Below are the code and all the weights of a small trained network. Each question names an input and a class and asks about switching units off, where a switched-off unit gives its printed mean instead of its output.

import numpy as np


def w(rows, s, z=0):
    codes = np.array(rows[::2]) - 128.0
    scale = np.full(codes.shape[1], s)
    scale[-1] = z or s
    return codes * scale


def f(y):
    return np.maximum(y, 0)


def log_softmax(a):
    a = a - a.max(-1, keepdims=True)
    return a - np.log(np.exp(a).sum(-1, keepdims=True))


def net(x, mask):
    res = np.array(x, float).reshape(1, 6) / 4 @ E
    y = f(res @ A[0][:, :-1].T + A[0][:, -1])
    res = res + np.where(mask, y, B[0][:, -1]) @ B[0][:, :-1]
    return log_softmax(res[-1] @ U[:, :-1].T + U[:, -1])


A, B = {}, {}
E = w([
[119,127,122,132,132,120,130,135],'x0',
[150,100,2,90,63,195,151,192],'x1',
[105,159,170,109,215,233,225,149],'x2',
[103,201,122,179,128,210,25,151],'x3',
[200,233,102,59,187,69,110,172],'x4',
[117,126,112,138,138,116,133,130],'x5',
],0.0079)
A[0] = w([
[139,92,131,94,87,57,151,99,95],'n0',
[119,138,139,94,147,169,162,135,74],'n1',
[69,47,146,179,78,174,149,88,113],'n2',
[97,153,140,111,183,185,186,143,50],'n3',
[190,215,109,80,166,74,137,193,99],'n4',
[116,176,181,143,134,109,112,106,67],'n5',
[96,184,128,178,135,218,68,147,54],'n6',
[149,81,142,96,142,98,255,117,74],'n7',
[170,153,89,134,108,137,147,163,121],'n8',
[105,190,136,166,110,179,70,138,75],'n9',
[159,172,108,73,173,99,118,166,51],'n10',
[85,171,125,153,119,161,98,142,81],'n11',
[151,108,97,123,56,70,56,122,20],'n12',
[130,114,102,115,116,144,130,159,2],'n13',
[99,173,126,151,92,129,50,137,83],'n14',
[197,199,110,82,160,90,115,188,75],'n15',
[117,78,152,35,122,79,218,103,51],'n16',
[104,162,199,170,149,95,142,69,72],'n17',
[106,146,207,153,176,89,105,76,81],'n18',
[140,124,41,80,92,174,152,172,104],'n19',
[109,158,144,124,168,192,212,153,70],'n20',
[114,180,111,185,164,186,76,138,77],'n21',
[122,145,174,155,162,74,92,71,57],'n22',
[77,36,154,198,96,164,146,131,119],'n23',
[153,105,93,156,55,37,38,101,127],'n24',
[75,90,134,150,109,153,138,115,32],'n25',
[129,100,59,113,86,174,138,149,97],'n26',
[77,55,149,194,71,170,143,123,112],'n27',
[165,126,47,116,52,180,144,169,95],'n28',
],0.0084,0.0025)
B[0] = w([
[195,106,82,199,82,157,170,139,195],'n0',
[108,126,162,164,107,183,191,134,163],'n1',
[103,203,91,49,166,88,67,22,236],'n2',
[75,176,147,181,90,238,234,158,187],'n3',
[107,214,70,65,131,110,93,47,223],'n4',
[119,83,159,100,151,75,90,174,168],'n5',
[198,72,80,178,79,95,122,104,208],'n6',
[221,92,61,198,64,86,118,126,211],'n7',
[112,82,137,89,172,129,93,148,176],'n8',
[196,72,75,180,93,77,134,108,192],'n9',
[103,181,107,100,114,129,81,48,185],'n10',
[202,121,92,169,96,88,112,129,170],'n11',
[93,172,207,187,93,246,235,176,208],'n12',
[124,90,144,114,156,128,125,148,147],'n13',
[180,99,87,191,80,124,147,120,187],'n14',
[112,210,101,64,142,124,90,71,212],'n15',
[197,67,64,187,78,60,120,122,208],'n16',
[94,68,172,120,169,100,77,195,197],'n17',
[93,60,187,109,210,85,90,193,207],'n18',
[77,29,204,93,199,80,70,193,221],'n19',
[90,171,180,210,70,224,203,159,198],'n20',
[201,97,64,180,68,48,140,130,194],'n21',
[78,85,207,105,176,126,106,194,194],'n22',
[117,198,86,48,145,119,94,50,230],'n23',
[71,214,163,182,92,234,255,145,254],'n24',
[133,177,100,98,163,133,111,67,172],'n25',
[86,82,166,104,213,66,98,199,201],'n26',
[122,203,132,49,134,113,90,73,228],'n27',
[85,59,200,109,183,117,81,197,225],'n28',
],0.0064,0.0085)
U = w([
[112,211,87,30,145,118,85,51,255],'0',
[87,46,171,96,189,106,83,215,95],'1',
[98,177,144,188,98,217,215,159,108],'2',
[255,73,55,189,86,86,120,124,35],'3',
],0.013,0.00097)

Each question gives the input, the list of numbers given to net, and the class t.
The units are the neurons (one row each of A and B). Each row of codes is followed by its name. A weight is (code - 128) times the scale printed after its matrix; where a second scale follows, it is the last column's (A, B and U).
mask holds one flag per neuron, in row order. A switched-off neuron (its flag False) gives its mean, the last column of its row in B, instead of its output. The means were averaged over made-up inputs and are rounded, as every weight is.
A unit's drop is (log p(t) with every unit on - log p(t) with that unit switched off) / (log p(t) with every unit on - log p(t) with every unit switched off).
The circuit of an input: a set's keep is (log p(t) with only the set's units on - log p(t) with every unit switched off) / (log p(t) with every unit on - log p(t) with every unit switched off). Starting from the 12 units with the biggest drops (on a tie, the unit counted first), units are removed one at a time, each time the one whose removal leaves the highest keep (on an exact tie, the one counted first), for as long as the keep stays at least 0.8.
units of the circuit, in order: the units of the circuit, biggest drop first
most important unit: the unit with the biggest drop
top k neurons: the k neurons with the biggest drops, biggest first
drop of u: that unit's drop, to one decimal
input [-6,-3,4,-6,-5,8], class 3: units of the circuit, in order -> (n7)
input [-2,-4,-5,8,-8,1], class 0: top 3 neurons -> (n2 n27 n23)
input [3,-8,-1,7,6,6], class 1: top 2 neurons -> (n18 n22)
input [6,8,-7,-6,-2,2], class 1: top 3 neurons -> (n19 n28 n26)
input [-4,-2,6,2,-6,-6], class 0: top 3 neurons -> (n2 n23 n24)
input [2,-6,0,6,5,0], class 1: top 2 neurons -> (n18 n22)
input [3,3,-8,6,-6,2], class 2: top 2 neurons -> (n24 n12)
input [5,7,-6,-6,8,-5], class 0: top 2 neurons -> (n4 n15)
input [-8,-7,-5,0,6,5], class 1: top 3 neurons -> (n22 n18 n2)
input [-2,1,-5,1,-3,-8], class 2: top 2 neurons -> (n24 n12)
input [1,0,6,0,5,-7], class 2: top 2 neurons -> (n20 n3)
input [-4,4,5,6,2,7], class 3: top 3 neurons -> (n24 n6 n21)
input [-7,5,5,8,7,-4], class 3: top 2 neurons -> (n6 n21)
input [6,7,6,8,1,8], class 3: units of the circuit, in order -> (n6)
input [5,3,-1,0,-2,6], class 1: top 3 neurons -> (n4 n15 n10)
input [4,8,-8,3,4,7], class 1: top 3 neurons -> (n19 n28 n26)
input [8,-7,1,-5,6,-6], class 1: drop of n5 -> 0.3
input [6,-1,-8,-5,-2,7], class 2: drop of n24 -> 0.2
input [-5,7,1,-4,-8,1], class 0: drop of n23 -> 0.3
input [3,3,8,-4,6,4], class 2: most important unit -> n20
input [0,6,0,5,4,-6], class 1: drop of n28 -> 0.4
